Below is a small trained network, with its code and all its weights. Each question gives an input and a target symbol and asks what happens when units are switched off, that is, made to give their printed mean instead of their output.

import numpy as np


def w(rows, s, z=0):
    codes = np.array(rows[::2]) - 128.0
    scale = np.full(codes.shape[1], s)
    scale[-1] = z or s
    return codes * scale


def f(y):
    return np.maximum(y, 0)


def softmax(a):
    e = np.exp(a - a.max(-1, keepdims=True))
    return e / e.sum(-1, keepdims=True)


def log_softmax(a):
    a = a - a.max(-1, keepdims=True)
    return a - np.log(np.exp(a).sum(-1, keepdims=True))


def net(x, mask):
    ids = ['αβγεηλτφω'.index(c) for c in x.split()]
    T = len(ids)
    res = E[ids] + P[:T]
    u = 0
    for l in range(3):
        q, k, v = (res @ M[l].T for M in (Q, K, V))
        z = softmax(np.where(np.tri(T) > 0, q @ k.T / 2**0.5, -1e9)) @ v
        res = res + np.where(mask[u], z, O[l][:, -1]) @ O[l][:, :-1]
        u += 1
        y = f(res @ A[l][:, :-1].T + A[l][:, -1])
        res = res + np.where(mask[u : u + 8], y, B[l][:, -1]) @ B[l][:, :-1]
        u += 8
    return log_softmax(res[-1] @ U[:, :-1].T + U[:, -1])


Q, K, V, O, A, B = {}, {}, {}, {}, {}, {}
E = w([
[91,110,146,175,78,126,105,91,148,131],'α',
[122,76,175,162,152,128,70,89,191,124],'β',
[124,101,111,184,134,95,122,163,150,114],'γ',
[106,160,141,160,92,170,118,79,62,107],'ε',
[91,133,218,153,194,136,158,133,95,118],'η',
[197,99,74,114,193,123,77,155,85,107],'λ',
[195,117,98,109,245,162,126,98,165,196],'τ',
[196,177,232,3,173,180,117,97,66,175],'φ',
[223,108,161,45,100,102,183,198,131,95],'ω',
],0.017)
P = w([
[153,105,102,143,123,102,92,109,121,132],'0',
[131,128,137,113,147,78,155,96,136,98],'1',
[111,164,142,87,91,161,61,201,137,188],'2',
[166,41,121,164,121,137,133,113,86,133],'3',
[95,143,119,95,171,40,147,76,137,77],'4',
[122,121,148,96,74,208,89,218,113,204],'5',
[197,5,131,186,121,181,156,135,85,139],'6',
[121,131,130,125,152,81,157,87,143,74],'7',
],0.017)
Q[0] = w([
[145,93,116,77,107,173,117,219,101,242],'0.h1',
[118,247,129,13,113,166,72,244,199,168],'0.h1',
],0.011)
K[0] = w([
[52,153,90,112,155,15,118,31,150,50],'0.h1',
[113,254,126,106,152,17,114,78,170,62],'0.h1',
],0.0096)
V[0] = w([
[149,92,254,102,44,60,129,141,142,87],'0.h1',
[80,110,84,200,38,135,137,56,254,225],'0.h1',
],0.0057)
O[0] = w([
[147,87,193,139,90,11,131,139,65,218,167],'0.h1',
[2,11,88,62,152,156,162,115,92,135,3],'0.h1',
],0.0084,0.0055)
A[0] = w([
[124,128,159,52,100,158,85,192,146,26,122],'0.n1',
[122,162,100,171,137,164,94,187,33,161,149],'0.n2',
[61,126,57,200,142,152,125,127,128,40,23],'0.n3',
[129,113,79,81,191,178,253,74,186,102,20],'0.n4',
[142,143,131,161,54,96,144,74,179,73,48],'0.n5',
[121,112,136,82,147,156,103,199,208,178,55],'0.n6',
[120,200,193,68,131,122,230,152,141,117,4],'0.n7',
[84,96,47,175,57,145,149,99,102,89,21],'0.n8',
],0.0075,0.0039)
B[0] = w([
[106,149,115,107,114,112,239,128,160,208,190],'0.n1',
[57,95,169,165,96,132,78,137,245,153,254],'0.n2',
[226,141,99,165,151,101,241,64,142,224,158],'0.n3',
[193,193,166,179,166,77,188,180,93,235,190],'0.n4',
[111,139,119,42,249,155,238,155,118,113,187],'0.n5',
[49,170,151,118,47,130,111,179,102,103,199],'0.n6',
[106,144,58,93,82,178,15,87,162,166,212],'0.n7',
[159,196,110,180,81,142,65,110,150,254,156],'0.n8',
],0.0072,0.0044)
Q[1] = w([
[163,113,34,184,127,164,135,2,200,66],'1.h1',
[110,53,205,133,132,88,210,77,118,90],'1.h1',
],0.0076)
K[1] = w([
[200,84,70,190,92,254,77,213,103,190],'1.h1',
[110,118,237,174,144,228,148,226,61,97],'1.h1',
],0.0072)
V[1] = w([
[102,119,235,155,140,134,132,60,129,86],'1.h1',
[156,162,24,144,24,141,77,113,4,143],'1.h1',
],0.003)
O[1] = w([
[130,93,206,122,132,113,130,121,122,55,181],'1.h1',
[130,151,3,160,129,203,160,83,172,181,8],'1.h1',
],0.011,0.0017)
A[1] = w([
[106,131,63,159,176,117,160,153,205,39,151],'1.n1',
[173,70,31,87,167,143,42,154,62,1,176],'1.n2',
[160,159,144,59,201,159,218,107,48,90,97],'1.n3',
[77,167,139,186,117,127,170,121,64,51,174],'1.n4',
[106,127,121,125,73,153,102,127,122,163,27],'1.n5',
[148,113,121,86,158,147,148,152,145,210,129],'1.n6',
[149,108,123,189,161,182,126,59,127,63,252],'1.n7',
[115,97,176,108,167,83,165,138,138,170,171],'1.n8',
],0.0075,0.0029)
B[1] = w([
[116,242,99,156,124,129,42,186,13,133,175],'1.n1',
[254,108,38,77,119,131,126,115,191,171,170],'1.n2',
[235,251,165,174,95,115,94,143,153,172,227],'1.n3',
[198,104,74,84,68,141,96,89,103,86,165],'1.n4',
[95,135,165,162,113,71,96,195,157,128,182],'1.n5',
[105,79,207,170,107,99,154,91,118,66,216],'1.n6',
[146,129,113,98,146,132,80,146,32,92,216],'1.n7',
[157,93,104,206,113,130,100,73,116,56,255],'1.n8',
],0.0084,0.0066)
Q[2] = w([
[210,159,80,205,181,136,120,17,16,90],'2.h1',
[157,70,120,165,152,255,82,64,18,152],'2.h1',
],0.0065)
K[2] = w([
[184,57,186,153,65,255,144,212,128,140],'2.h1',
[131,83,118,201,143,204,91,156,100,155],'2.h1',
],0.0083)
V[2] = w([
[181,143,173,10,2,168,171,63,55,207],'2.h1',
[152,121,63,120,84,60,230,237,93,89],'2.h1',
],0.0066)
O[2] = w([
[169,60,219,70,73,217,192,163,141,194,212],'2.h1',
[101,167,154,74,152,30,248,75,156,130,3],'2.h1',
],0.011,0.0037)
A[2] = w([
[64,160,116,88,171,179,149,140,57,98,254],'2.n1',
[9,137,117,54,127,69,138,140,156,133,55],'2.n2',
[16,107,130,103,120,191,101,186,147,144,125],'2.n3',
[114,107,75,86,113,150,71,106,78,64,187],'2.n4',
[77,209,135,127,113,163,119,146,168,107,144],'2.n5',
[88,57,55,134,169,103,179,93,120,64,92],'2.n6',
[94,146,130,74,148,163,137,156,221,197,67],'2.n7',
[31,21,110,73,115,148,125,99,148,122,154],'2.n8',
],0.011,0.0061)
B[2] = w([
[105,97,20,126,63,99,157,96,116,184,143],'2.n1',
[149,218,83,210,135,172,124,117,123,134,161],'2.n2',
[170,128,87,96,118,103,145,77,72,123,216],'2.n3',
[53,108,117,124,130,158,180,158,122,111,250],'2.n4',
[131,100,130,86,193,160,129,170,175,126,196],'2.n5',
[108,98,155,111,160,107,106,191,133,191,151],'2.n6',
[76,123,135,166,159,113,171,125,109,99,182],'2.n7',
[144,109,141,132,125,113,129,92,253,105,167],'2.n8',
],0.014,0.011)
U = w([
[158,123,88,150,68,122,112,56,179,142,157],'α',
[125,119,140,138,168,172,147,142,194,132,81],'β',
[97,135,146,171,125,78,125,151,85,254,72],'γ',
[116,132,93,160,72,158,164,89,51,211,59],'ε',
[115,150,159,141,110,116,111,108,72,21,125],'η',
[194,119,51,63,175,143,135,134,121,105,151],'λ',
[171,155,124,215,172,125,121,71,120,175,16],'τ',
[168,147,157,79,113,136,31,144,147,165,230],'φ',
[167,116,130,80,148,110,194,74,115,121,253],'ω',
],0.0075,0.0034)

Each question gives the input, a string of symbols that net reads in full, and the target symbol t.
The units are the heads (2 rows each of Q, K, V and O) and the neurons (one row each of A and B). Each row of codes is followed by its name. A weight is (code - 128) times the scale printed after its matrix; where a second scale follows, it is the last column's (O, A, B and U).
mask holds one flag per unit, layer by layer, with each layer's heads first. A switched-off unit (its flag False) gives its mean, the last column of its rows in O or B, instead of its output. The means were averaged over made-up inputs and are rounded, as every weight is.
A unit's drop is (log p(t) with every unit on - log p(t) with that unit switched off) / (log p(t) with every unit on - log p(t) with every unit switched off).
The circuit of an input: a set's keep is (log p(t) with only the set's units on - log p(t) with every unit switched off) / (log p(t) with every unit on - log p(t) with every unit switched off). Starting from the 12 units with the biggest drops (on a tie, the unit counted first), units are removed one at a time, each time the one whose removal leaves the highest keep (on an exact tie, the one counted first), for as long as the keep stays at least 0.8.
circuit, biggest first: the units of the circuit, biggest drop first
k most important neurons: the k neurons with the biggest drops, biggest first
top k neurons in layer l: the k neurons of layer l with the biggest drops, biggest first
input β ω λ ω ω λ, target γ: circuit, biggest first : [0.h1 2.h1 0.n2]
input α ω ω η β β β β, target β: circuit, biggest first : [0.h1 1.n3 2.n8 2.n6]
input ω α φ φ η γ ω η, target ω: circuit, biggest first : [2.h1]
input γ η β ω φ β φ ε, target φ: 2 most important neurons : [1.n3 0.n5]
input η φ η γ η ε φ α, target φ: circuit, biggest first : [2.h1 0.h1 2.n4]
input η α γ φ, target φ: 2 most important neurons : [1.n3 2.n4]
input λ τ ω, target λ: circuit, biggest first : [2.n5 0.h1 2.n3 0.n6]
input α ε β ε η α β τ, target τ: 2 most important neurons : [0.n4 1.n3]
input η λ λ γ, target γ: circuit, biggest first : [2.h1 2.n6 1.n3 0.h1]
input φ λ λ, target β: 2 most important neurons : [2.n5 0.n2]
input β τ η ω λ γ β γ, target γ: circuit, biggest first : [0.h1 2.n6 2.h1 1.n3]
input α τ η, target λ: 2 most important neurons : [2.n5 2.n3]
input φ τ λ ω φ τ, target ε: top 2 neurons in layer 0 : [0.n7 0.n2]
input β λ η α ω ε, target γ: top neuron in layer 2 : [2.n7]
input β λ η β, target β: 3 most important neurons : [2.n4 2.n8 1.n3]
input η φ η, target ε: 3 most important neurons : [2.n3 2.n7 0.n7]
input ω η ε η ε τ η α, target τ: top 2 neurons in layer 0 : [0.n3 0.n4]
input λ φ α, target ε: 2 most important neurons : [2.n3 2.n7]
input λ η η, target φ: top 2 neurons in layer 0 : [0.n2 0.n7]
input β γ γ, target τ: top neuron in layer 2 : [2.n2]
input γ φ β, target ε: 3 most important neurons : [2.n3 2.n7 0.n7]
input β ω η α α γ, target α: 2 most important neurons : [2.n8 0.n2]
input β η β α α λ γ α, target λ: 2 most important neurons : [2.n5 0.n5]
